x =
-5.00,-3.86,2.48,2.02,-10.45,1.95,-5.36,3.10,-3.14,-1.40,-2.46,-11.36,-0.80,-6.48,-2.31
-0.45,16.98,18.21,12.98,-18.45,15.83,-20.59,12.05,1.86,11.46,16.15,-21.34,-0.59,-29.11,7.41
-0.69,19.36,18.03,12.43,-18.24,14.38,-20.09,11.39,1.71,9.94,16.87,-21.40,-1.40,-29.68,9.71
-1.97,-8.52,1.91,-3.64,13.79,7.26,7.13,3.19,-13.60,-9.71,-6.46,-12.45,0.64,4.97,0.67
-0.17,18.92,17.78,11.99,-18.25,14.59,-19.87,11.72,1.61,9.80,17.07,-21.46,-1.33,-29.09,9.20
-8.30,-5.68,20.13,17.53,-17.74,7.47,-9.67,10.56,-8.85,5.63,-0.06,-20.33,6.08,-14.83,-1.96
0.99,-6.80,0.19,1.11,-12.88,-15.03,-12.91,-17.13,-17.33,-13.76,6.40,14.97,-0.03,-11.68,-1.64
-2.04,21.66,17.61,12.10,-17.94,12.91,-19.77,9.83,1.30,6.64,19.74,-22.02,-4.20,-29.83,12.87
-5.15,-4.16,4.19,3.87,-11.42,2.91,-5.64,4.31,-3.91,-0.50,-2.13,-12.39,-0.49,-7.70,-2.11
Rows and columns are counted from 1.
(1, 1) = -5.00
(3, 15) = 9.71
(3, 4) = 12.43
(9, 10) = -0.50
(5, 15) = 9.20
(1, 4) = 2.02
(7, 11) = 6.40
(5, 7) = -19.87
(2, 11) = 16.15
(1, 2) = -3.86
(9, 8) = 4.31
(2, 12) = -21.34
(4, 2) = -8.52
(1, 6) = 1.95
(2, 6) = 15.83
(4, 7) = 7.13
(9, 2) = -4.16
(6, 2) = -5.68
(4, 15) = 0.67
(7, 8) = -17.13
(8, 14) = -29.83
(5, 9) = 1.61
(9, 5) = -11.42
(1, 9) = -3.14
(7, 15) = -1.64
(1, 3) = 2.48
(9, 11) = -2.13
(2, 15) = 7.41
(5, 11) = 17.07
(7, 5) = -12.88
(7, 2) = -6.80
(5, 3) = 17.78
(1, 13) = -0.80

data =
[[ 209.753   15.870   46.765   14.541 -222.671  100.662   63.622  -74.297
    57.677 -120.278]
 [  67.694   54.803   12.937  142.858  171.466   19.839    5.613  176.320
   -33.515  -40.725]
 [  10.142   12.689  -30.455  104.843   44.922  -22.409   -0.792 -244.179
   170.646 -174.673]
 [  13.514 -156.546  -86.644  -80.559   12.911   90.585  -90.662   29.273
   194.208   92.601]
 [ -11.790   89.044  180.367   69.147  -88.680  -22.267   -0.173  171.970
    97.936   32.235]
 [ 100.052  125.744  -11.867   12.260   41.987   -3.849   23.106   25.836
    23.565   57.502]
 [ 126.610  -35.599   73.076  176.334  -86.120  -21.212  -40.559   70.557
    75.650   39.745]
 [  87.005   37.628  -42.806   13.342  253.854  239.084   81.887   30.371
   152.870 -106.486]
 [ 197.556   70.085    6.425  -30.285   49.387   35.434  303.314   95.537
    52.727   86.579]
 [  -2.425   65.558   90.092  160.675   74.593   60.428  146.916  -79.293
    38.158   50.292]
 [ -88.723   13.972  -39.254  142.849   29.774  200.639  126.362  154.768
   -66.615 -189.176]
 [ 189.015  131.357 -216.776  100.925  -53.239   73.426  126.320   37.190
    19.993  -14.415]
 [ 121.138    4.358   61.060   73.208  145.854  152.388  120.818  110.365
  -104.313   -9.593]
 [  19.825  -51.593  111.241  -19.392   75.470  -99.448   23.445    7.698
   207.982  102.448]
 [ 128.622  -19.280  -47.061  177.292  -92.191   13.944   35.516   56.314
    77.564  -29.168]
 [ -11.842   55.165  -97.947  152.229   32.302   85.714   48.342   71.553
    94.538   21.638]]
Rows and columns are counted from 1.
(1, 1)	209.753
(9, 5)	49.387
(14, 7)	23.445
(11, 5)	29.774
(8, 2)	37.628
(7, 10)	39.745
(15, 1)	128.622
(6, 2)	125.744
(4, 10)	92.601
(16, 4)	152.229
(11, 4)	142.849
(14, 5)	75.470
(11, 10)	-189.176
(16, 2)	55.165
(13, 10)	-9.593
(11, 6)	200.639
(2, 7)	5.613
(14, 8)	7.698
(12, 4)	100.925
(12, 7)	126.320
(11, 1)	-88.723
(8, 5)	253.854
(3, 9)	170.646
(3, 8)	-244.179
(7, 1)	126.610
(7, 2)	-35.599
(8, 10)	-106.486
(1, 7)	63.622
(5, 5)	-88.680
(13, 6)	152.388
(1, 10)	-120.278

a = [[-50, 4, -51, 13, -19], [-27, 38, -19, 9, -16], [-66, 54, -34, 38, 46], [-49, -52, 37, 10, -8], [-51, 54, -16, -26, 13], [-22, 45, -51, 14, -1], [9, -35, 30, 36, 45], [55, 1, 36, 60, -32], [42, -37, -44, 67, 22], [-51, 57, 55, 40, -37], [-5, 65, 47, -67, -14]]
Rows and columns are counted from 1.
(1, 1): -50
(8, 1): 55
(10, 1): -51
(10, 4): 40
(9, 3): -44
(7, 5): 45
(9, 1): 42
(10, 5): -37
(3, 1): -66
(4, 3): 37
(7, 1): 9
(7, 4): 36
(8, 5): -32
(6, 2): 45
(11, 4): -67
(3, 4): 38
(5, 1): -51
(3, 5): 46
(6, 5): -1
(3, 3): -34
(4, 4): 10
(5, 4): -26
(11, 3): 47
(4, 5): -8
(10, 3): 55
(5, 2): 54
(8, 2): 1
(1, 3): -51
(4, 2): -52
(9, 5): 22
